Below are the code and all the weights of a small trained network. Each question names an input and a target symbol and asks about switching units off, where a switched-off unit gives its printed mean instead of its output.

import numpy as np


def w(rows, s, z=0):
    codes = np.array(rows[::2]) - 128.0
    scale = np.full(codes.shape[1], s)
    scale[-1] = z or s
    return codes * scale


def f(y):
    return y / 2 * (1 + np.tanh(0.7978845608 * (y + 0.044715 * y**3)))


def softmax(a):
    e = np.exp(a - a.max(-1, keepdims=True))
    return e / e.sum(-1, keepdims=True)


def log_softmax(a):
    a = a - a.max(-1, keepdims=True)
    return a - np.log(np.exp(a).sum(-1, keepdims=True))


def net(x, mask):
    ids = ['ΛΩαβζηξτψ'.index(c) for c in x.split()]
    T = len(ids)
    res = E[ids] + P[:T]
    u = 0
    for l in range(2):
        q, k, v = (res @ M[l].T for M in (Q, K, V))
        z = softmax(np.where(np.tri(T) > 0, q @ k.T / 4**0.5, -1e9)) @ v
        res = res + np.where(mask[u], z, O[l][:, -1]) @ O[l][:, :-1]
        u += 1
        y = f(res @ A[l][:, :-1].T + A[l][:, -1])
        res = res + np.where(mask[u : u + 4], y, B[l][:, -1]) @ B[l][:, :-1]
        u += 4
    return log_softmax(res[-1] @ U[:, :-1].T + U[:, -1])


Q, K, V, O, A, B = {}, {}, {}, {}, {}, {}
E = w([
[130,101,76],'Λ',
[136,98,85],'Ω',
[139,95,87],'α',
[133,102,80],'β',
[133,99,80],'ζ',
[189,91,221],'η',
[4,53,204],'ξ',
[144,94,99],'τ',
[130,103,76],'ψ',
],0.014)
P = w([
[95,3,90],'0',
[83,62,99],'1',
[86,101,121],'2',
[98,125,140],'3',
[108,137,145],'4',
[119,143,154],'5',
[127,146,159],'6',
[136,149,162],'7',
[139,152,157],'8',
[145,155,158],'9',
[147,156,155],'10',
[152,159,150],'11',
[152,159,148],'12',
],0.0076)
Q[0] = w([
[190,209,166],'0.h1',
[175,150,142],'0.h1',
[123,120,125],'0.h1',
[1,90,91],'0.h1',
],0.0069)
K[0] = w([
[104,2,207],'0.h1',
[104,124,151],'0.h1',
[126,140,123],'0.h1',
[194,154,60],'0.h1',
],0.009)
V[0] = w([
[147,128,128],'0.h1',
[150,107,84],'0.h1',
[254,117,113],'0.h1',
[146,163,209],'0.h1',
],0.0097)
O[0] = w([
[131,142,147,140],'0.h1',
[136,117,175,200],'0.h1',
[151,199,255,253],'0.h1',
[125,205,106,56],'0.h1',
],0.0098,0.0013)
A[0] = w([
[109,247,174,1],'0.n1',
[225,148,83,127],'0.n2',
[81,191,92,158],'0.n3',
[118,201,10,13],'0.n4',
],0.015,0.0086)
B[0] = w([
[155,192,102,136],'0.n1',
[127,174,130,254],'0.n2',
[140,3,112,52],'0.n3',
[121,208,94,60],'0.n4',
],0.037,0.00094)
Q[1] = w([
[133,74,253],'1.h1',
[131,106,131],'1.h1',
[117,120,150],'1.h1',
[110,162,87],'1.h1',
],0.038)
K[1] = w([
[4,127,225],'1.h1',
[102,134,116],'1.h1',
[97,132,153],'1.h1',
[177,129,113],'1.h1',
],0.035)
V[1] = w([
[172,81,162],'1.h1',
[8,154,137],'1.h1',
[114,103,147],'1.h1',
[1,169,116],'1.h1',
],0.0086)
O[1] = w([
[59,144,108,253],'1.h1',
[227,122,77,149],'1.h1',
[118,143,104,207],'1.h1',
[244,120,98,84],'1.h1',
],0.011,0.005)
A[1] = w([
[145,34,159,48],'1.n1',
[132,254,78,59],'1.n2',
[118,249,98,99],'1.n3',
[99,78,166,5],'1.n4',
],0.015,0.017)
B[1] = w([
[175,146,108,130],'1.n1',
[105,79,132,212],'1.n2',
[141,164,96,254],'1.n3',
[160,108,4,124],'1.n4',
],0.035,0.0039)
U = w([
[46,54,106,233],'Λ',
[134,122,255,232],'Ω',
[143,217,204,170],'α',
[94,206,96,121],'β',
[119,145,138,20],'ζ',
[151,148,157,115],'η',
[124,128,104,57],'ξ',
[140,146,152,70],'τ',
[117,138,139,3],'ψ',
],0.0096,0.0063)

Each question gives the input, a string of symbols that net reads in full, and the target symbol t.
The units are the heads (4 rows each of Q, K, V and O) and the neurons (one row each of A and B). Each row of codes is followed by its name. A weight is (code - 128) times the scale printed after its matrix; where a second scale follows, it is the last column's (O, A, B and U).
mask holds one flag per unit, layer by layer, with each layer's heads first. A switched-off unit (its flag False) gives its mean, the last column of its rows in O or B, instead of its output. The means were averaged over made-up inputs and are rounded, as every weight is.
A unit's drop is (log p(t) with every unit on - log p(t) with that unit switched off) / (log p(t) with every unit on - log p(t) with every unit switched off).
The circuit of an input: a set's keep is (log p(t) with only the set's units on - log p(t) with every unit switched off) / (log p(t) with every unit on - log p(t) with every unit switched off). Starting from all 10 units, units are removed one at a time, each time the one whose removal leaves the highest keep (on an exact tie, the one counted first), for as long as the keep stays at least 0.8.
circuit, biggest first: the units of the circuit, biggest drop first
top k neurons: the k neurons with the biggest drops, biggest first
k most important neurons of layer l: the k neurons of layer l with the biggest drops, biggest first
input η β τ η η η Ω α τ β, target Ω: top 2 neurons -> [1.n4 1.n3]
input β η ψ Ω τ Ω η ξ η η η η ζ, target η: circuit, biggest first -> [1.h1 0.n3 0.n4]
input η Ω η ξ α η α α, target η: circuit, biggest first -> [1.h1 0.n4]
input ξ τ Ω η η τ η η Ω Λ, target η: circuit, biggest first -> [1.h1 0.n3 0.n1]
input τ η α ξ η τ η η ζ η η Λ, target η: circuit, biggest first -> [1.h1 0.n3 0.h1]
input ξ ψ η Λ η η ψ, target η: circuit, biggest first -> [1.h1 0.n3 0.n4]
input α η α Ω η Ω, target Ω: top 2 neurons -> [1.n4 1.n3]
input ζ α η ξ η η ζ, target η: circuit, biggest first -> [1.h1 0.n4]
input η η β τ ξ η η τ, target η: circuit, biggest first -> [1.h1]
input η η τ η, target α: circuit, biggest first -> [0.h1 0.n1 1.n3]
input η Ω Λ α β α, target Ω: top 4 neurons -> [1.n4 1.n3 0.n3 1.n2]
input β η ζ α Ω τ η τ β Ω τ, target α: top 4 neurons -> [1.n2 0.n3 0.n2 1.n4]
input τ η τ τ η α η η ψ, target Λ: circuit, biggest first -> [0.n3 1.h1 0.n1]
input τ α Ω α η, target Λ: circuit, biggest first -> [1.h1 1.n4 0.n2 0.n1]
input α η η η τ β η τ τ η, target β: circuit, biggest first -> [1.n3 0.h1 0.n1]
input β τ α β τ ψ Ω η, target Λ: top 3 neurons -> [1.n4 0.n1 0.n2]
input η ξ η ζ, target ξ: 2 most important neurons of layer 0 -> [0.n3 0.n4]
input η η α β ψ τ η η η η β, target Ω: top 2 neurons -> [0.n3 1.n4]
input η Λ ξ τ η α η τ α η η Ω, target η: top 2 neurons -> [0.n3 0.n1]
input η Λ η ξ α τ η η Ω, target η: top neuron -> [0.n3]
input τ α ζ τ η α ζ, target Ω: top 4 neurons -> [1.n4 1.n3 1.n2 0.n3]
input η Λ τ η τ, target Ω: top 3 neurons -> [1.n4 1.n3 1.n2]
